Below are the code and all the weights of a small trained network. Each question names an input and a class and asks about switching units off, where a switched-off unit gives its printed mean instead of its output.

import numpy as np


def w(rows, s, z=0):
    codes = np.array(rows[::2]) - 128.0
    scale = np.full(codes.shape[1], s)
    scale[-1] = z or s
    return codes * scale


def norm(h):
    return h / np.sqrt((h * h).mean(-1, keepdims=True) + 1e-5)


def f(y):
    return y / 2 * (1 + np.tanh(0.7978845608 * (y + 0.044715 * y**3)))


def log_softmax(a):
    a = a - a.max(-1, keepdims=True)
    return a - np.log(np.exp(a).sum(-1, keepdims=True))


def net(x, mask):
    res = np.array(x, float).reshape(1, 8) / 4 @ E
    u = 0
    for l in range(3):
        y = f(norm(res) @ A[l][:, :-1].T + A[l][:, -1])
        res = res + np.where(mask[u : u + 11], y, B[l][:, -1]) @ B[l][:, :-1]
        u += 11
    return log_softmax(norm(res)[-1] @ U[:, :-1].T + U[:, -1])


A, B = {}, {}
E = w([
[118,148,112,168],'x0',
[186,116,225,57],'x1',
[133,133,127,135],'x2',
[137,132,121,125],'x3',
[102,111,157,132],'x4',
[101,116,151,138],'x5',
[231,27,109,142],'x6',
[77,40,110,2],'x7',
],0.0072)
A[0] = w([
[88,172,77,143,215],'L0N1',
[97,32,79,85,124],'L0N2',
[127,172,117,139,149],'L0N3',
[150,225,143,96,188],'L0N4',
[203,254,75,235,144],'L0N5',
[99,122,105,96,118],'L0N6',
[157,146,110,49,4],'L0N7',
[95,154,65,58,150],'L0N8',
[210,99,146,194,69],'L0N9',
[172,109,134,223,74],'L0N10',
[164,24,119,210,158],'L0N11',
],0.0087,0.0039)
B[0] = w([
[19,201,117,126,191],'L0N1',
[104,196,93,123,191],'L0N2',
[109,164,108,119,147],'L0N3',
[178,167,198,136,180],'L0N4',
[144,153,132,142,253],'L0N5',
[2,101,147,39,138],'L0N6',
[112,83,153,128,122],'L0N7',
[40,119,178,64,171],'L0N8',
[101,101,93,177,164],'L0N9',
[120,100,88,190,161],'L0N10',
[157,113,71,112,199],'L0N11',
],0.0091,0.0065)
A[1] = w([
[217,190,1,184,85],'L1N1',
[81,119,90,160,148],'L1N2',
[163,35,194,209,2],'L1N3',
[114,78,228,39,102],'L1N4',
[157,203,167,83,218],'L1N5',
[7,17,22,135,199],'L1N6',
[116,193,211,139,108],'L1N7',
[202,60,167,179,77],'L1N8',
[116,48,41,50,124],'L1N9',
[141,181,208,166,93],'L1N10',
[183,34,205,92,102],'L1N11',
],0.008,0.0042)
B[1] = w([
[104,107,112,106,218],'L1N1',
[114,169,103,141,160],'L1N2',
[137,86,103,150,126],'L1N3',
[140,86,97,119,177],'L1N4',
[118,124,164,149,204],'L1N5',
[190,249,119,109,254],'L1N6',
[187,121,238,137,171],'L1N7',
[112,100,115,179,147],'L1N8',
[176,173,127,89,196],'L1N9',
[156,150,146,146,158],'L1N10',
[168,126,101,150,151],'L1N11',
],0.011,0.0058)
A[2] = w([
[64,73,172,70,123],'L2N1',
[213,157,153,176,212],'L2N2',
[141,132,85,74,76],'L2N3',
[73,106,172,168,85],'L2N4',
[35,38,129,167,3],'L2N5',
[63,161,197,2,64],'L2N6',
[68,213,198,105,174],'L2N7',
[114,112,92,133,121],'L2N8',
[20,130,147,87,95],'L2N9',
[80,99,239,184,32],'L2N10',
[83,140,152,77,118],'L2N11',
],0.0098,0.0038)
B[2] = w([
[161,2,105,111,144],'L2N1',
[82,49,125,140,221],'L2N2',
[172,168,190,114,147],'L2N3',
[152,168,100,131,124],'L2N4',
[171,152,118,185,112],'L2N5',
[93,46,93,166,217],'L2N6',
[104,101,170,123,255],'L2N7',
[120,119,131,128,128],'L2N8',
[98,126,104,168,164],'L2N9',
[152,165,159,135,147],'L2N10',
[71,97,91,86,157],'L2N11',
],0.0099,0.0067)
U = w([
[78,156,180,158,252],'0',
[138,132,44,170,46],'1',
[60,143,124,79,206],'2',
[134,209,107,53,81],'3',
[179,177,250,137,63],'4',
[125,82,127,190,111],'5',
[64,62,162,108,92],'6',
[168,124,121,74,161],'7',
],0.014,0.0036)

Each question gives the input, the list of numbers given to net, and the class t.
The units are the neurons (one row each of A and B). Each row of codes is followed by its name. A weight is (code - 128) times the scale printed after its matrix; where a second scale follows, it is the last column's (A, B and U).
mask holds one flag per neuron, layer by layer. A switched-off neuron (its flag False) gives its mean, the last column of its row in B, instead of its output. The means were averaged over made-up inputs and are rounded, as every weight is.
A unit's drop is (log p(t) with every unit on - log p(t) with that unit switched off) / (log p(t) with every unit on - log p(t) with every unit switched off).
The circuit of an input: a set's keep is (log p(t) with only the set's units on - log p(t) with every unit switched off) / (log p(t) with every unit on - log p(t) with every unit switched off). Starting from the 12 units with the biggest drops (on a tie, the unit counted first), units are removed one at a time, each time the one whose removal leaves the highest keep (on an exact tie, the one counted first), for as long as the keep stays at least 0.8.
units of the circuit, in order: the units of the circuit, biggest drop first
unit that matters most: the unit with the biggest drop
top k neurons: the k neurons with the biggest drops, biggest first
k most important neurons of layer l: the k neurons of layer l with the biggest drops, biggest first
drop of u: that unit's drop, to one decimal
input [-2,-3,7,7,4,6,4,8], class 3: units of the circuit, in order	[L1N6]
input [-6,4,-5,-8,6,-7,7,-3], class 5: top 2 neurons	[L1N8; L1N6]
input [-6,-1,-8,8,8,-5,2,6], class 3: top 3 neurons	[L1N6; L1N9; L0N4]
input [4,-7,5,7,0,2,7,1], class 3: top 2 neurons	[L1N6; L2N6]
input [-2,3,4,4,7,-3,-8,1], class 6: 2 most important neurons of layer 1	[L1N6; L1N4]
input [-8,3,1,1,-5,-8,-8,7], class 6: 2 most important neurons of layer 2	[L2N6; L2N1]
input [4,3,-4,8,0,4,-6,-5], class 4: top 2 neurons	[L1N7; L0N4]
input [-4,-2,-2,-2,2,3,5,6], class 3: top 2 neurons	[L1N6; L0N2]
input [-6,6,-7,7,1,-2,-6,1], class 6: 2 most important neurons of layer 2	[L2N6; L2N1]
input [-8,8,5,4,-5,-2,-6,4], class 6: top 2 neurons	[L2N6; L1N6]
input [-1,2,-8,-7,4,4,-5,1], class 6: 2 most important neurons of layer 2	[L2N1; L2N6]
input [-4,8,-8,0,-1,2,6,-1], class 5: drop of L1N11	0.1
input [4,-1,5,6,5,0,6,6], class 3: drop of L0N2	0.1
input [1,5,-7,-8,2,-6,1,-7], class 5: unit that matters most	L2N2
input [0,-6,7,7,4,-1,1,2], class 3: drop of L1N6	0.3
input [-4,7,7,1,-5,-3,1,-2], class 5: 2 most important neurons of layer 0	[L0N1; L0N2]
